Below are the code and all the weights of a small trained network. Each question names an input and a target symbol and asks about switching units off, where a switched-off unit gives its printed mean instead of its output.

import numpy as np


def w(rows, s, z=0):
    codes = np.array(rows[::2]) - 128.0
    scale = np.full(codes.shape[1], s)
    scale[-1] = z or s
    return codes * scale


def f(y):
    return y / 2 * (1 + np.tanh(0.7978845608 * (y + 0.044715 * y**3)))


def softmax(a):
    e = np.exp(a - a.max(-1, keepdims=True))
    return e / e.sum(-1, keepdims=True)


def log_softmax(a):
    a = a - a.max(-1, keepdims=True)
    return a - np.log(np.exp(a).sum(-1, keepdims=True))


def net(x, mask):
    ids = ['αεζλμξτφω'.index(c) for c in x.split()]
    T = len(ids)
    res = E[ids] + P[:T]
    u = 0
    for l in range(3):
        q, k, v = (res @ M[l].T for M in (Q, K, V))
        z = softmax(np.where(np.tri(T) > 0, q @ k.T / 2**0.5, -1e9)) @ v
        res = res + np.where(mask[u], z, O[l][:, -1]) @ O[l][:, :-1]
        u += 1
        y = f(res @ A[l][:, :-1].T + A[l][:, -1])
        res = res + np.where(mask[u : u + 4], y, B[l][:, -1]) @ B[l][:, :-1]
        u += 4
    return log_softmax(res[-1] @ U[:, :-1].T + U[:, -1])


Q, K, V, O, A, B = {}, {}, {}, {}, {}, {}
E = w([
[84,111,56,101],'α',
[101,136,50,136],'ε',
[178,4,124,104],'ζ',
[201,187,205,187],'λ',
[123,142,81,156],'μ',
[172,122,79,160],'ξ',
[54,94,79,182],'τ',
[43,115,213,180],'φ',
[121,112,149,97],'ω',
],0.019)
P = w([
[52,198,66,66],'0',
[76,139,83,96],'1',
[107,102,100,120],'2',
[119,60,117,124],'3',
[143,28,118,151],'4',
[162,2,138,168],'5',
[172,4,149,176],'6',
],0.0064)
Q[0] = w([
[128,151,254,128],'0.h1',
[171,111,65,251],'0.h1',
],0.006)
K[0] = w([
[85,163,167,154],'0.h1',
[96,10,74,143],'0.h1',
],0.013)
V[0] = w([
[168,180,113,144],'0.h1',
[164,166,2,112],'0.h1',
],0.0082)
O[0] = w([
[147,163,2,184,58],'0.h1',
[59,250,118,70,255],'0.h1',
],0.0081,0.0033)
A[0] = w([
[145,109,110,197,175],'0.n1',
[144,107,124,137,145],'0.n2',
[254,124,112,156,105],'0.n3',
[104,37,106,95,3],'0.n4',
],0.0093,0.0035)
B[0] = w([
[62,2,19,71,251],'0.n1',
[109,149,138,95,155],'0.n2',
[33,199,208,81,223],'0.n3',
[198,147,90,208,220],'0.n4',
],0.0068,0.0022)
Q[1] = w([
[208,217,254,164],'1.h1',
[63,196,67,143],'1.h1',
],0.008)
K[1] = w([
[175,254,202,85],'1.h1',
[91,153,116,156],'1.h1',
],0.0082)
V[1] = w([
[192,255,182,38],'1.h1',
[119,59,43,84],'1.h1',
],0.0059)
O[1] = w([
[103,81,4,124,2],'1.h1',
[154,180,86,4,173],'1.h1',
],0.011,0.0064)
A[1] = w([
[17,108,142,66,222],'1.n1',
[164,137,179,124,255],'1.n2',
[2,161,183,229,153],'1.n3',
[123,114,40,125,248],'1.n4',
],0.0098,0.0037)
B[1] = w([
[65,156,184,74,235],'1.n1',
[98,1,137,114,216],'1.n2',
[248,181,180,114,254],'1.n3',
[17,140,48,126,188],'1.n4',
],0.0084)
Q[2] = w([
[147,116,175,85],'2.h1',
[191,184,121,253],'2.h1',
],0.015)
K[2] = w([
[92,21,253,62],'2.h1',
[13,144,2,103],'2.h1',
],0.008)
V[2] = w([
[72,112,116,36],'2.h1',
[254,78,64,126],'2.h1',
],0.0082)
O[2] = w([
[145,98,5,14,166],'2.h1',
[94,66,1,88,12],'2.h1',
],0.009,0.011)
A[2] = w([
[254,122,81,162,149],'2.n1',
[212,44,168,81,133],'2.n2',
[178,159,125,60,9],'2.n3',
[177,176,213,154,3],'2.n4',
],0.0081,0.0054)
B[2] = w([
[9,128,157,147,142],'2.n1',
[138,173,113,142,209],'2.n2',
[64,105,137,159,153],'2.n3',
[131,90,65,106,249],'2.n4',
],0.014,0.016)
U = w([
[188,192,37,157,123],'α',
[109,179,108,135,74],'ε',
[94,28,81,111,83],'ζ',
[101,113,141,109,111],'λ',
[212,254,167,97,170],'μ',
[159,223,85,157,116],'ξ',
[71,110,141,102,1],'τ',
[120,109,137,155,143],'φ',
[48,139,135,216,182],'ω',
],0.0088,0.0078)

Each question gives the input, a string of symbols that net reads in full, and the target symbol t.
The units are the heads (2 rows each of Q, K, V and O) and the neurons (one row each of A and B). Each row of codes is followed by its name. A weight is (code - 128) times the scale printed after its matrix; where a second scale follows, it is the last column's (O, A, B and U).
mask holds one flag per unit, layer by layer, with each layer's heads first. A switched-off unit (its flag False) gives its mean, the last column of its rows in O or B, instead of its output. The means were averaged over made-up inputs and are rounded, as every weight is.
A unit's drop is (log p(t) with every unit on - log p(t) with that unit switched off) / (log p(t) with every unit on - log p(t) with every unit switched off).
The circuit of an input: a set's keep is (log p(t) with only the set's units on - log p(t) with every unit switched off) / (log p(t) with every unit on - log p(t) with every unit switched off). Starting from the 12 units with the biggest drops (on a tie, the unit counted first), units are removed one at a time, each time the one whose removal leaves the highest keep (on an exact tie, the one counted first), for as long as the keep stays at least 0.8.
units of the circuit, in order: the units of the circuit, biggest drop first
unit that matters most: the unit with the biggest drop
top k neurons: the k neurons with the biggest drops, biggest first
top k neurons in layer l: the k neurons of layer l with the biggest drops, biggest first
input ε μ α ξ ζ α μ, target ζ: units of the circuit, in order	[2.h1]
input λ τ λ μ μ, target ω: units of the circuit, in order	[1.n3, 2.h1]
input φ α ξ ω φ, target φ: top 2 neurons	[1.n2, 2.n4]
input ε ε λ λ α α, target ω: units of the circuit, in order	[2.h1, 1.n3, 2.n4]
input ξ ω ξ, target α: top 2 neurons in layer 1	[1.n2, 1.n1]
input ε ξ μ λ μ ξ, target ω: units of the circuit, in order	[2.h1, 1.n3, 1.h1]
input ξ ω α λ μ, target ω: units of the circuit, in order	[1.h1, 2.h1, 1.n3]
input λ α ε λ α ξ, target ω: top 2 neurons	[1.n3, 2.n4]
input ω α α, target τ: top 2 neurons	[1.n1, 2.n2]
input ξ ξ φ, target μ: top 2 neurons	[1.n3, 2.n2]
input ε ε ζ ε ω ξ, target ζ: units of the circuit, in order	[2.h1, 1.n3]
input ζ μ φ α φ, target φ: top 2 neurons in layer 0	[0.n4, 0.n3]
input μ ε ε α, target τ: top 2 neurons in layer 0	[0.n4, 0.n3]
input ε ζ φ ζ, target μ: unit that matters most	2.n2
input ζ μ ε μ λ ε, target ω: units of the circuit, in order	[1.n3, 2.h1, 1.h1]
input τ λ ω ε α ε α, target ω: units of the circuit, in order	[1.n3, 2.h1, 2.n4]
input ζ ω ζ ε α, target ζ: top 2 neurons	[2.n2, 1.n3]
input ξ μ ξ, target α: units of the circuit, in order	[1.h1, 0.h1]
input λ ε ε λ, target ω: top 2 neurons	[2.n1, 2.n3]
input τ λ ε ξ ξ ω, target ω: top neuron in layer 0	[0.n1]
input ε λ τ α, target μ: top 2 neurons in layer 2	[2.n1, 2.n4]
input ζ ω ε α ξ, target ζ: top 3 neurons	[1.n3, 2.n2, 0.n4]
input ω μ τ ε τ φ, target μ: top 2 neurons	[2.n2, 1.n3]
